Here is a tiny trained network, its code and every weight. The questions are about switching its units off for an input and a target symbol, where a switched-off unit gives its printed mean instead of its output.

import numpy as np


def w(rows, s, z=0):
    codes = np.array(rows[::2]) - 128.0
    scale = np.full(codes.shape[1], s)
    scale[-1] = z or s
    return codes * scale


def f(y):
    return np.maximum(y, 0)


def softmax(a):
    e = np.exp(a - a.max(-1, keepdims=True))
    return e / e.sum(-1, keepdims=True)


def log_softmax(a):
    a = a - a.max(-1, keepdims=True)
    return a - np.log(np.exp(a).sum(-1, keepdims=True))


def net(x, mask):
    ids = ['αεηθμξστφψ'.index(c) for c in x.split()]
    T = len(ids)
    res = E[ids] + P[:T]
    q, k, v = (res @ M[0].T for M in (Q, K, V))
    z = softmax(np.where(np.tri(T) > 0, q @ k.T / 2**0.5, -1e9)) @ v
    res = res + np.where(mask[0], z, O[0][:, -1]) @ O[0][:, :-1]
    y = f(res @ A[0][:, :-1].T + A[0][:, -1])
    res = res + np.where(mask[1:17], y, B[0][:, -1]) @ B[0][:, :-1]
    return log_softmax(res[-1] @ U[:, :-1].T + U[:, -1])


Q, K, V, O, A, B = {}, {}, {}, {}, {}, {}
E = w([
[103,113,150],'α',
[110,116,144],'ε',
[103,107,142],'η',
[115,160,175],'θ',
[110,135,72],'μ',
[74,98,89],'ξ',
[23,65,143],'σ',
[21,209,124],'τ',
[29,108,183],'φ',
[168,251,98],'ψ',
],0.022)
P = w([
[136,150,118],'0',
[112,156,118],'1',
[91,165,115],'2',
[68,170,115],'3',
[44,178,114],'4',
[21,173,115],'5',
[3,177,109],'6',
],0.014)
Q[0] = w([
[253,57,162],'H0',
[99,225,166],'H0',
],0.021)
K[0] = w([
[255,20,141],'H0',
[58,150,36],'H0',
],0.0086)
V[0] = w([
[79,6,151],'H0',
[147,91,45],'H0',
],0.017)
O[0] = w([
[179,108,246,10],'H0',
[8,226,211,27],'H0',
],0.014,0.013)
A[0] = w([
[201,59,184,94],'N0',
[82,61,108,179],'N1',
[225,15,142,142],'N2',
[129,134,135,114],'N3',
[172,68,109,76],'N4',
[226,84,159,36],'N5',
[167,140,228,164],'N6',
[121,141,63,75],'N7',
[132,66,227,11],'N8',
[255,143,176,154],'N9',
[21,150,225,172],'N10',
[117,161,108,126],'N11',
[7,166,122,114],'N12',
[9,220,137,39],'N13',
[136,203,126,119],'N14',
[94,183,11,62],'N15',
],0.0092,0.012)
B[0] = w([
[131,91,106,151],'N0',
[158,170,135,176],'N1',
[174,166,115,173],'N2',
[148,126,131,128],'N3',
[108,194,164,147],'N4',
[85,67,60,143],'N5',
[67,124,187,147],'N6',
[123,107,195,190],'N7',
[99,160,6,141],'N8',
[100,72,151,151],'N9',
[121,172,136,144],'N10',
[120,112,118,154],'N11',
[179,149,94,171],'N12',
[106,104,102,159],'N13',
[104,113,119,139],'N14',
[125,108,163,252],'N15',
],0.011,0.037)
U = w([
[134,68,202,152],'α',
[124,99,157,100],'ε',
[140,67,246,253],'η',
[253,156,89,189],'θ',
[98,204,91,113],'μ',
[86,162,187,255],'ξ',
[29,47,200,97],'σ',
[131,97,120,82],'τ',
[149,1,132,75],'φ',
[74,80,49,27],'ψ',
],0.007,0.0061)

Each question gives the input, a string of symbols that net reads in full, and the target symbol t.
The units are the heads (2 rows each of Q, K, V and O) and the neurons (one row each of A and B). Each row of codes is followed by its name. A weight is (code - 128) times the scale printed after its matrix; where a second scale follows, it is the last column's (O, A, B and U).
mask holds one flag per unit, heads first, then neurons. A switched-off unit (its flag False) gives its mean, the last column of its rows in O or B, instead of its output. The means were averaged over made-up inputs and are rounded, as every weight is.
A unit's drop is (log p(t) with every unit on - log p(t) with that unit switched off) / (log p(t) with every unit on - log p(t) with every unit switched off).
The circuit of an input: a set's keep is (log p(t) with only the set's units on - log p(t) with every unit switched off) / (log p(t) with every unit on - log p(t) with every unit switched off). Starting from the 12 units with the biggest drops (on a tie, the unit counted first), units are removed one at a time, each time the one whose removal leaves the highest keep (on an exact tie, the one counted first), for as long as the keep stays at least 0.8.
units of the circuit, in order: the units of the circuit, biggest drop first
unit that matters most: the unit with the biggest drop
top k neurons: the k neurons with the biggest drops, biggest first
drop of u: that unit's drop, to one decimal
input φ ψ θ θ τ η, target θ: units of the circuit, in order => [H0 N1 N9]
input θ ξ θ, target ξ: units of the circuit, in order => [H0 N10]
input α μ θ μ, target μ: units of the circuit, in order => [H0 N12]
input η η θ ε σ ε, target σ: unit that matters most => N6
input θ φ ε, target φ: top 3 neurons => [N9 N5 N0]
input θ μ θ σ ε, target σ: top 4 neurons => [N6 N9 N8 N5]
input θ φ ξ φ α, target φ: units of the circuit, in order => [H0 N5]
input φ α ξ σ α, target σ: units of the circuit, in order => [H0 N6 N8 N5]
input φ ε ε, target φ: units of the circuit, in order => [H0 N5 N0]
input α φ μ, target φ: top 2 neurons => [N9 N5]
input α ε η α μ σ ξ, target σ: units of the circuit, in order => [H0 N6 N8]
input σ θ φ α α φ, target φ: top 2 neurons => [N9 N5]
input η η α α φ σ ξ, target φ: units of the circuit, in order => [H0 N5]
input ε μ θ σ, target σ: top 3 neurons => [N6 N9 N8]
input σ α ε η σ θ θ, target σ: top 4 neurons => [N6 N9 N8 N5]
input μ ε ξ α ε, target ξ: top 3 neurons => [N15 N10 N7]
input α θ μ η ε φ σ, target φ: top neuron => [N9]
input η ψ ψ θ τ θ, target θ: units of the circuit, in order => [H0 N9]
input μ ξ η θ ε, target θ: top 2 neurons => [N15 N7]
input φ φ θ ψ η, target ψ: top 2 neurons => [N12 N13]
input θ σ θ η ψ ε, target ψ: top neuron => [N12]
input ξ θ η α θ μ, target μ: units of the circuit, in order => [H0 N12 N7]
input η η θ θ σ η, target σ: units of the circuit, in order => [N6 H0 N8 N5]
input σ η σ θ, target σ: drop of N8 => 0.2
input ε φ η α, target φ: drop of N0 => 0.3
input θ η η ξ α η η, target η: drop of N13 => 0.1
input σ θ ξ φ θ, target φ: drop of N9 => 0.3
input σ θ ε α, target η: top neuron => [N6]
input σ α α, target σ: top 2 neurons => [N6 N9]
